0.80,-2.17,0.87,-2.17,-2.17 : z_348
-7.34,-4.85,5.58,-2.23,-7.83 : z_189
0.80,-2.17,0.87,-0.13,3.69 : z_528
-2.17,-2.17,0.87,-2.17,8.20 : z_140
7.55,-1.41,-1.41,-1.41,-1.41 : z_399
-0.29,2.56,-0.29,-0.29,-7.89 : z_768
7.36,4.82,-4.65,2.54,5.22 : z_884
0.97,5.32,2.79,0.87,-5.81 : z_330
again z_348: 
-2.17
again z_399: 
-1.41
again z_140: 
-2.17
again z_768: 
-0.29
q: -0.29,2.56,-0.29,-0.29,-7.89
z_768
q: 7.55,-1.41,-1.41,-1.41,-1.41
z_399
q: 0.97,5.32,2.79,0.87,-5.81
z_330

0.63,0.95,2.64,-3.22,-4.57,2.36,5.36,2.09,3.35,-3.78,-4.87,5.20,1.35,-2.63,-2.83,0.07,-1.52,5.61,-0.14,-6.75,4.92,-2.40,-5.77,3.24,1.98,-2.49,0.64,-0.78,-4.68,-4.76,1.67,0.62,-3.65,-1.50,1.50,-5.74,-0.59,4.48,3.45,0.72,-6.28,0.46,-2.06,1.36,-4.37,1.52,1.31,0.57,4.78,-2.55,-1.19  z_752
1.25,0.71,1.17,-4.56,-4.87,3.07,4.80,1.81,4.72,0.38,-4.35,4.85,1.99,-1.40,-2.22,0.07,-2.81,3.48,-0.13,-6.36,5.52,-0.67,-5.77,0.38,2.63,-1.64,-0.07,-1.85,-6.38,-3.00,1.42,-0.13,-4.60,-3.22,1.50,-6.90,-0.59,3.93,3.45,0.38,-6.12,1.37,-1.40,2.65,-5.83,1.26,0.97,1.80,4.57,-1.65,-1.77  z_61
-0.31,1.45,0.87,-4.56,-5.17,3.42,4.25,1.95,2.52,-2.62,-4.35,5.55,0.39,-2.63,-3.14,-0.37,-3.13,5.61,0.87,-6.75,4.62,-1.37,-6.01,2.63,3.94,-2.15,1.11,-1.85,-6.38,-2.56,0.93,0.24,-4.12,-2.87,0.93,-5.16,-0.21,3.18,2.97,0.03,-5.95,0.16,-2.50,2.00,-3.64,5.55,1.65,2.01,4.78,-0.76,-1.48  z_739
-1.24,1.20,0.58,-4.90,-6.35,4.84,4.80,1.81,3.62,-0.70,-5.13,5.91,0.71,-3.46,-2.98,0.74,-2.81,6.04,0.37,-7.52,4.62,0.71,-6.49,3.45,6.55,-1.47,2.05,-2.38,-7.40,-1.24,-0.54,0.99,-6.97,-4.25,-1.91,-4.58,-0.21,3.37,0.11,-0.65,-4.78,1.98,-2.72,3.29,-3.27,-0.01,2.33,2.22,5.41,1.03,-2.35  z_367
0.32,2.43,2.05,-3.89,-5.46,4.13,4.80,2.36,3.07,-1.86,-5.90,6.26,-0.57,-0.98,-2.22,-0.72,-0.88,3.05,1.13,-9.06,4.62,-1.02,-6.01,3.04,4.59,-1.30,1.81,-1.05,-6.72,-1.24,0.93,2.12,-6.97,-2.53,-1.34,-5.74,-0.72,3.93,1.06,-0.72,-5.78,-0.14,-1.40,2.00,-2.91,-0.26,-0.04,1.80,4.57,0.14,-1.77  z_27
0.32,2.68,2.34,-2.54,-3.98,3.42,4.25,1.68,3.07,-4.16,-4.61,7.31,0.07,-0.16,-3.29,0.29,-1.20,4.76,1.37,-6.36,6.12,-2.40,-4.81,1.81,1.98,-1.47,1.37,-0.52,-6.72,-1.68,0.19,1.37,-4.12,-2.53,2.06,-4.29,-0.59,3.74,3.45,0.03,-5.95,1.37,-2.72,0.39,-3.64,0.50,-0.38,1.39,6.25,-1.21,-0.31  z_763
1.25,1.45,2.64,-2.21,-3.98,3.07,5.91,1.54,3.35,-3.78,-4.61,6.61,0.07,-0.57,-3.29,0.07,-0.88,4.33,0.87,-6.75,6.42,-2.06,-5.05,2.22,1.33,-1.13,1.11,0.02,-5.70,-3.88,1.18,0.99,-3.65,1.11,2.06,-4.87,-1.10,4.67,3.45,1.41,-6.12,0.16,-3.16,1.36,-3.64,2.03,0.29,0.77,5.41,-2.99,-0.90  z_949
again z_763: 
1.37
again z_27: 
-0.72
q: -0.31,1.45,0.87,-4.56,-5.17,3.42,4.25,1.95,2.52,-2.62,-4.35,5.55,0.39,-2.63,-3.14,-0.37,-3.13,5.61,0.87,-6.75,4.62,-1.37,-6.01,2.63,3.94,-2.15,1.11,-1.85,-6.38,-2.56,0.93,0.24,-4.12,-2.87,0.93,-5.16,-0.21,3.18,2.97,0.03,-5.95,0.16,-2.50,2.00,-3.64,5.55,1.65,2.01,4.78,-0.76,-1.48
z_739
q: 1.25,1.45,2.64,-2.21,-3.98,3.07,5.91,1.54,3.35,-3.78,-4.61,6.61,0.07,-0.57,-3.29,0.07,-0.88,4.33,0.87,-6.75,6.42,-2.06,-5.05,2.22,1.33,-1.13,1.11,0.02,-5.70,-3.88,1.18,0.99,-3.65,1.11,2.06,-4.87,-1.10,4.67,3.45,1.41,-6.12,0.16,-3.16,1.36,-3.64,2.03,0.29,0.77,5.41,-2.99,-0.90
z_949
q: 0.32,2.43,2.05,-3.89,-5.46,4.13,4.80,2.36,3.07,-1.86,-5.90,6.26,-0.57,-0.98,-2.22,-0.72,-0.88,3.05,1.13,-9.06,4.62,-1.02,-6.01,3.04,4.59,-1.30,1.81,-1.05,-6.72,-1.24,0.93,2.12,-6.97,-2.53,-1.34,-5.74,-0.72,3.93,1.06,-0.72,-5.78,-0.14,-1.40,2.00,-2.91,-0.26,-0.04,1.80,4.57,0.14,-1.77
z_27

-3.91,-2.99,-0.52,3.67,-3.91,-2.99 = z_527
-0.11,-0.19,-0.44,-1.00,1.79,1.38 = z_231
0.05,1.36,3.22,5.71,-9.48,-8.35 = z_480
-3.57,-0.33,6.49,-3.57,-3.57,-3.57 = z_888
again z_888: 
-3.57
q: -0.11,-0.19,-0.44,-1.00,1.79,1.38
z_231
q: -3.91,-2.99,-0.52,3.67,-3.91,-2.99
z_527

-7.17,-7.17,-7.17,0.74  z_20
1.84,6.08,1.84,1.84  z_670
6.02,6.02,9.55,1.89  z_163
-0.78,-3.31,9.85,0.86  z_728
-0.62,-3.47,-7.10,0.76  z_838
-0.78,-3.31,9.85,1.91  z_707
again z_20: 
-7.17
again z_163: 
6.02
again z_670: 
1.84
q: -0.78,-3.31,9.85,0.86
z_728

-0.07,0.28,-0.56,-0.19,0.48,-0.84,-0.32,0.63,0.09,0.36,1.17,-0.52,0.77,0.11,0.40,-0.33,-0.37,-0.20,0.22,0.19,-0.16,0.57,-0.52,2.91,0.05,-0.26,-0.68,0.71,-0.13,0.13,0.25,0.44,0.28,0.34,-0.04,0.28,-0.07,-0.31,-0.37,-0.14,0.88,-0.07,-0.18 : z_487
0.08,-0.48,0.34,-0.26,0.48,0.06,0.04,0.11,-0.17,0.20,-0.30,-0.25,0.18,-0.45,0.79,0.52,-0.05,0.41,-0.44,-0.08,-0.17,-0.20,0.21,1.58,-0.05,-0.30,-0.58,-0.17,-0.20,0.09,0.91,-0.17,0.42,-0.38,-0.61,0.25,-0.10,0.29,-0.17,0.00,0.19,-0.07,-0.51 : z_179
-0.07,0.28,-0.56,-0.19,0.48,-0.26,-0.32,0.63,0.09,0.36,1.17,-0.52,0.77,0.11,0.44,-0.33,-0.15,-0.20,0.22,0.19,-0.16,0.57,-0.52,-0.26,0.05,-0.26,-0.68,0.71,-0.13,0.13,-0.26,0.44,0.28,0.34,-0.26,0.28,-0.07,-0.26,-0.37,-0.14,0.88,0.28,-0.18 : z_124
q: -0.07,0.28,-0.56,-0.19,0.48,-0.84,-0.32,0.63,0.09,0.36,1.17,-0.52,0.77,0.11,0.40,-0.33,-0.37,-0.20,0.22,0.19,-0.16,0.57,-0.52,2.91,0.05,-0.26,-0.68,0.71,-0.13,0.13,0.25,0.44,0.28,0.34,-0.04,0.28,-0.07,-0.31,-0.37,-0.14,0.88,-0.07,-0.18
z_487
q: 0.08,-0.48,0.34,-0.26,0.48,0.06,0.04,0.11,-0.17,0.20,-0.30,-0.25,0.18,-0.45,0.79,0.52,-0.05,0.41,-0.44,-0.08,-0.17,-0.20,0.21,1.58,-0.05,-0.30,-0.58,-0.17,-0.20,0.09,0.91,-0.17,0.42,-0.38,-0.61,0.25,-0.10,0.29,-0.17,0.00,0.19,-0.07,-0.51
z_179
q: -0.07,0.28,-0.56,-0.19,0.48,-0.26,-0.32,0.63,0.09,0.36,1.17,-0.52,0.77,0.11,0.44,-0.33,-0.15,-0.20,0.22,0.19,-0.16,0.57,-0.52,-0.26,0.05,-0.26,-0.68,0.71,-0.13,0.13,-0.26,0.44,0.28,0.34,-0.26,0.28,-0.07,-0.26,-0.37,-0.14,0.88,0.28,-0.18
z_124

1.85,-1.55,0.85,0.18,-1.02,-1.76,-0.59,1.80,1.99,0.43,0.16,-0.95,0.35,-1.13,1.21,-1.38,-0.62,-0.82,2.73,0.25,0.31,-0.35,-0.96,0.18,0.31,-0.66,-0.22 -> z_610
0.45,0.32,-0.32,-0.18,-0.37,0.65,1.20,3.60,-1.32,-0.09,-0.23,-0.23,0.02,0.02,1.04,-0.98,-0.60,-0.08,-7.33,-0.26,0.10,1.41,-7.33,0.76,-0.01,1.87,0.06 -> z_621
-0.52,-0.78,1.21,-0.38,0.56,-0.26,5.70,4.37,-2.29,-1.13,-0.84,0.75,0.32,-0.35,0.14,-1.08,-2.62,-0.20,0.02,-0.14,0.80,-1.10,-0.54,0.03,1.10,-2.29,-0.02 -> z_718
1.23,0.25,0.35,-0.36,-0.61,-2.87,0.87,-5.08,-1.35,-1.29,0.43,0.87,0.18,1.65,-1.38,0.47,1.90,1.23,0.25,0.47,-0.39,-0.33,-0.29,0.47,1.12,1.23,0.74 -> z_568
q: 1.85,-1.55,0.85,0.18,-1.02,-1.76,-0.59,1.80,1.99,0.43,0.16,-0.95,0.35,-1.13,1.21,-1.38,-0.62,-0.82,2.73,0.25,0.31,-0.35,-0.96,0.18,0.31,-0.66,-0.22
z_610
q: 0.45,0.32,-0.32,-0.18,-0.37,0.65,1.20,3.60,-1.32,-0.09,-0.23,-0.23,0.02,0.02,1.04,-0.98,-0.60,-0.08,-7.33,-0.26,0.10,1.41,-7.33,0.76,-0.01,1.87,0.06
z_621
q: -0.52,-0.78,1.21,-0.38,0.56,-0.26,5.70,4.37,-2.29,-1.13,-0.84,0.75,0.32,-0.35,0.14,-1.08,-2.62,-0.20,0.02,-0.14,0.80,-1.10,-0.54,0.03,1.10,-2.29,-0.02
z_718
again z_718: 
-2.29

4.02,1.66,4.02,4.77,4.02 : z_284
3.01,3.01,3.01,3.01,6.43 : z_375
-3.89,-8.01,-3.64,-4.70,-8.01 : z_344
again z_284: 
4.02
again z_375: 
3.01
again z_344: 
-8.01
q: -3.89,-8.01,-3.64,-4.70,-8.01
z_344
q: 3.01,3.01,3.01,3.01,6.43
z_375

0.77,-2.30,-2.80,0.90,-3.27,3.41,-0.33,1.11,1.15,-1.70,-4.81 : z_571
4.87,3.49,4.57,-1.54,1.69,-0.43,2.02,-1.48,-0.80,1.18,-3.44 : z_772
2.32,1.91,0.89,2.23,1.04,-1.16,4.77,-0.54,-1.45,-0.35,-3.50 : z_134
3.04,3.15,5.91,-1.73,4.70,-3.97,4.05,-0.17,-2.14,0.84,-2.34 : z_4
-3.22,-0.57,-3.31,-1.63,-1.76,1.52,-7.19,-0.65,1.52,1.52,5.57 : z_620
0.94,-1.60,-0.02,1.51,-3.02,-0.01,1.09,1.21,0.44,-0.84,-2.94 : z_475
4.87,3.49,4.57,-1.54,1.69,-0.43,2.02,-1.48,-0.80,0.42,-3.44 : z_294
4.87,3.49,4.57,-1.54,1.69,-1.65,2.02,-1.48,-0.80,0.42,-3.44 : z_628
1.24,1.24,2.24,0.51,1.24,1.24,2.14,1.24,-1.91,1.24,1.24 : z_319
-1.57,-0.32,-2.03,1.13,-1.45,-1.79,-0.70,-0.59,1.90,-3.17,4.85 : z_464
-6.73,-1.71,-2.33,-0.21,2.64,-4.69,-2.68,1.91,0.12,1.37,4.20 : z_182
3.04,3.15,5.91,-1.73,4.70,-3.97,-2.55,-0.17,-2.14,0.84,-2.34 : z_162
again z_319: 
1.24
again z_620: 
1.52
q: -1.57,-0.32,-2.03,1.13,-1.45,-1.79,-0.70,-0.59,1.90,-3.17,4.85
z_464
q: 3.04,3.15,5.91,-1.73,4.70,-3.97,-2.55,-0.17,-2.14,0.84,-2.34
z_162

